Below is a small trained network, with its code and all its weights. Each question gives an input and a class and asks what happens when units are switched off, that is, made to give their printed mean instead of their output.

import numpy as np


def w(rows, s, z=0):
    codes = np.array(rows[::2]) - 128.0
    scale = np.full(codes.shape[1], s)
    scale[-1] = z or s
    return codes * scale


def f(y):
    return y / 2 * (1 + np.tanh(0.7978845608 * (y + 0.044715 * y**3)))


def log_softmax(a):
    a = a - a.max(-1, keepdims=True)
    return a - np.log(np.exp(a).sum(-1, keepdims=True))


def net(x, mask):
    res = np.array(x, float).reshape(1, 5) / 4 @ E
    y = f(res @ A[0][:, :-1].T + A[0][:, -1])
    res = res + np.where(mask, y, B[0][:, -1]) @ B[0][:, :-1]
    return log_softmax(res[-1] @ U[:, :-1].T + U[:, -1])


A, B = {}, {}
E = w([
[140,23,66,237,226,175,223,86],'x0',
[123,17,2,67,143,92,16,176],'x1',
[16,52,231,191,84,135,37,83],'x2',
[22,121,147,85,194,33,236,206],'x3',
[91,185,136,148,238,238,55,243],'x4',
],0.0051)
A[0] = w([
[64,83,176,161,106,128,86,105,77],'neuron 1',
[116,78,95,183,162,152,166,110,77],'neuron 2',
[129,81,110,177,174,146,162,103,107],'neuron 3',
[95,155,129,140,176,199,92,173,89],'neuron 4',
[124,97,129,108,79,50,174,100,100],'neuron 5',
[61,106,163,165,125,148,89,119,42],'neuron 6',
[117,54,81,88,135,111,90,162,134],'neuron 7',
[254,166,76,99,124,165,151,142,107],'neuron 8',
[126,77,83,81,129,124,71,132,126],'neuron 9',
[127,52,87,149,160,137,137,136,174],'neuron 10',
[125,70,84,98,135,119,88,145,138],'neuron 11',
[150,112,112,130,74,80,138,64,106],'neuron 12',
[145,84,143,108,73,66,172,94,92],'neuron 13',
[62,87,169,173,103,135,86,107,78],'neuron 14',
[113,79,60,108,120,122,81,144,115],'neuron 15',
[130,184,189,170,129,151,178,107,111],'neuron 16',
[57,115,147,120,170,50,183,175,58],'neuron 17',
[137,191,149,77,90,81,80,148,128],'neuron 18',
[123,178,176,170,106,163,183,119,128],'neuron 19',
[97,173,158,53,92,95,92,152,132],'neuron 20',
[110,177,155,60,95,101,81,134,107],'neuron 21',
[59,90,173,166,100,129,91,111,66],'neuron 22',
[133,167,178,164,124,151,169,109,155],'neuron 23',
[107,178,161,68,89,87,83,156,128],'neuron 24',
[130,172,192,170,115,148,182,126,127],'neuron 25',
[77,85,189,152,101,135,89,113,91],'neuron 26',
[113,82,59,113,134,106,77,144,126],'neuron 27',
[123,65,110,179,191,142,176,110,87],'neuron 28',
[145,95,138,96,92,55,167,79,91],'neuron 29',
[131,83,99,198,172,134,153,105,133],'neuron 30',
[87,140,148,132,174,182,109,211,104],'neuron 31',
[28,135,140,95,168,49,199,163,2],'neuron 32',
[132,186,185,152,141,153,170,91,117],'neuron 33',
[180,184,75,80,154,105,198,182,94],'neuron 34',
[101,170,128,122,189,184,100,179,119],'neuron 35',
[90,172,130,143,177,183,101,198,116],'neuron 36',
[187,122,112,146,78,173,101,79,87],'neuron 37',
[136,124,132,195,130,146,177,127,117],'neuron 38',
[134,69,83,102,151,100,82,153,129],'neuron 39',
[221,140,130,188,87,189,66,77,15],'neuron 40',
],0.0083,0.002)
B[0] = w([
[117,120,76,99,191,95,178,77,205],'neuron 1',
[129,178,112,113,74,183,155,122,180],'neuron 2',
[130,165,123,110,58,199,170,126,182],'neuron 3',
[180,63,117,202,102,98,128,133,209],'neuron 4',
[175,71,128,201,112,116,102,139,208],'neuron 5',
[138,107,95,132,174,95,162,85,177],'neuron 6',
[141,141,178,86,116,95,131,182,205],'neuron 7',
[69,136,67,118,225,79,138,63,237],'neuron 8',
[117,135,163,92,121,117,114,152,193],'neuron 9',
[113,153,147,93,72,146,146,151,187],'neuron 10',
[133,140,184,71,119,103,117,179,185],'neuron 11',
[164,96,124,187,124,131,108,131,200],'neuron 12',
[178,77,108,187,112,120,125,132,208],'neuron 13',
[102,119,70,98,179,88,176,84,204],'neuron 14',
[127,151,191,79,123,96,120,173,190],'neuron 15',
[134,114,193,67,114,87,125,172,229],'neuron 16',
[58,217,125,207,158,167,24,136,235],'neuron 17',
[118,168,75,105,80,199,183,84,234],'neuron 18',
[138,108,186,54,119,91,128,192,223],'neuron 19',
[127,149,96,125,67,194,159,120,243],'neuron 20',
[119,162,96,124,74,189,170,115,227],'neuron 21',
[124,130,69,94,186,91,192,60,202],'neuron 22',
[128,127,168,89,121,105,125,178,210],'neuron 23',
[134,155,89,109,58,204,185,111,245],'neuron 24',
[125,115,177,80,113,86,119,165,226],'neuron 25',
[115,109,89,105,175,114,150,95,206],'neuron 26',
[125,126,179,83,119,97,128,175,196],'neuron 27',
[119,162,98,114,54,201,170,118,201],'neuron 28',
[196,60,120,204,102,108,110,125,208],'neuron 29',
[115,182,112,101,60,209,152,120,190],'neuron 30',
[201,66,124,199,103,114,123,126,229],'neuron 31',
[39,212,134,203,175,156,3,137,252],'neuron 32',
[135,111,191,61,119,78,123,171,219],'neuron 33',
[95,115,68,114,213,90,155,86,253],'neuron 34',
[188,55,104,184,99,99,148,111,224],'neuron 35',
[192,50,114,182,101,102,140,120,235],'neuron 36',
[110,138,139,180,151,145,53,136,189],'neuron 37',
[126,156,144,89,96,142,139,146,172],'neuron 38',
[139,119,184,64,107,91,134,175,195],'neuron 39',
[42,220,141,166,194,140,16,147,220],'neuron 40',
],0.0072,0.0046)
U = w([
[128,149,103,97,49,249,190,126,184],'0',
[142,118,214,47,112,57,124,185,133],'1',
[70,164,126,190,162,159,11,134,247],'2',
[232,61,109,225,97,97,134,130,39],'3',
[110,119,57,85,217,76,196,75,39],'4',
],0.012,0.0013)

Each question gives the input, the list of numbers given to net, and the class t.
The units are the neurons (one row each of A and B). Each row of codes is followed by its name. A weight is (code - 128) times the scale printed after its matrix; where a second scale follows, it is the last column's (A, B and U).
mask holds one flag per neuron, in row order. A switched-off neuron (its flag False) gives its mean, the last column of its row in B, instead of its output. The means were averaged over made-up inputs and are rounded, as every weight is.
A unit's drop is (log p(t) with every unit on - log p(t) with that unit switched off) / (log p(t) with every unit on - log p(t) with every unit switched off).
The circuit of an input: a set's keep is (log p(t) with only the set's units on - log p(t) with every unit switched off) / (log p(t) with every unit on - log p(t) with every unit switched off). Starting from the 12 units with the biggest drops (on a tie, the unit counted first), units are removed one at a time, each time the one whose removal leaves the highest keep (on an exact tie, the one counted first), for as long as the keep stays at least 0.8.
units of the circuit, in order: the units of the circuit, biggest drop first
unit that matters most: the unit with the biggest drop
top k neurons: the k neurons with the biggest drops, biggest first
drop of u: that unit's drop, to one decimal
input [8,1,8,-3,-5], class 0: unit that matters most -> neuron 30
input [7,3,8,-3,5], class 4: units of the circuit, in order -> neuron 14; neuron 22
input [-2,5,5,7,-2], class 2: top 2 neurons -> neuron 32; neuron 17
input [-6,1,-1,2,-7], class 3: top 4 neurons -> neuron 29; neuron 5; neuron 13; neuron 12
input [7,3,8,-3,3], class 4: top 4 neurons -> neuron 14; neuron 1; neuron 22; neuron 6
input [5,3,7,1,7], class 3: top 2 neurons -> neuron 31; neuron 4
input [6,-5,-7,-5,-1], class 4: top 3 neurons -> neuron 8; neuron 34; neuron 24
input [6,-3,3,-7,-3], class 2: top 4 neurons -> neuron 40; neuron 37; neuron 24; neuron 18
input [7,3,-8,-8,3], class 2: top 3 neurons -> neuron 40; neuron 8; neuron 37
input [0,2,-4,-2,2], class 4: top 3 neurons -> neuron 8; neuron 32; neuron 17
input [-3,6,-4,0,6], class 1: top 2 neurons -> neuron 39; neuron 15
input [-4,7,-6,1,-8], class 3: top 4 neurons -> neuron 29; neuron 5; neuron 13; neuron 12
input [-1,-5,-4,8,8], class 2: top 2 neurons -> neuron 32; neuron 17
input [6,2,7,0,-1], class 4: units of the circuit, in order -> neuron 14
input [-5,-2,-6,-1,-2], class 4: top 2 neurons -> neuron 8; neuron 34
input [-6,4,4,-4,-7], class 3: top 2 neurons -> neuron 29; neuron 12
input [-1,-6,4,-8,-7], class 2: top 2 neurons -> neuron 40; neuron 37
input [4,8,-1,8,6], class 1: top 2 neurons -> neuron 39; neuron 7
input [-5,4,0,-3,7], class 3: drop of neuron 4 -> 0.1
input [-7,-2,3,8,3], class 2: units of the circuit, in order -> neuron 32
input [-7,-5,-2,7,4], class 0: drop of neuron 40 -> 0.1
input [0,-8,8,-3,2], class 1: drop of neuron 16 -> 0.2
input [-8,5,-2,2,-4], class 0: drop of neuron 32 -> 0.0
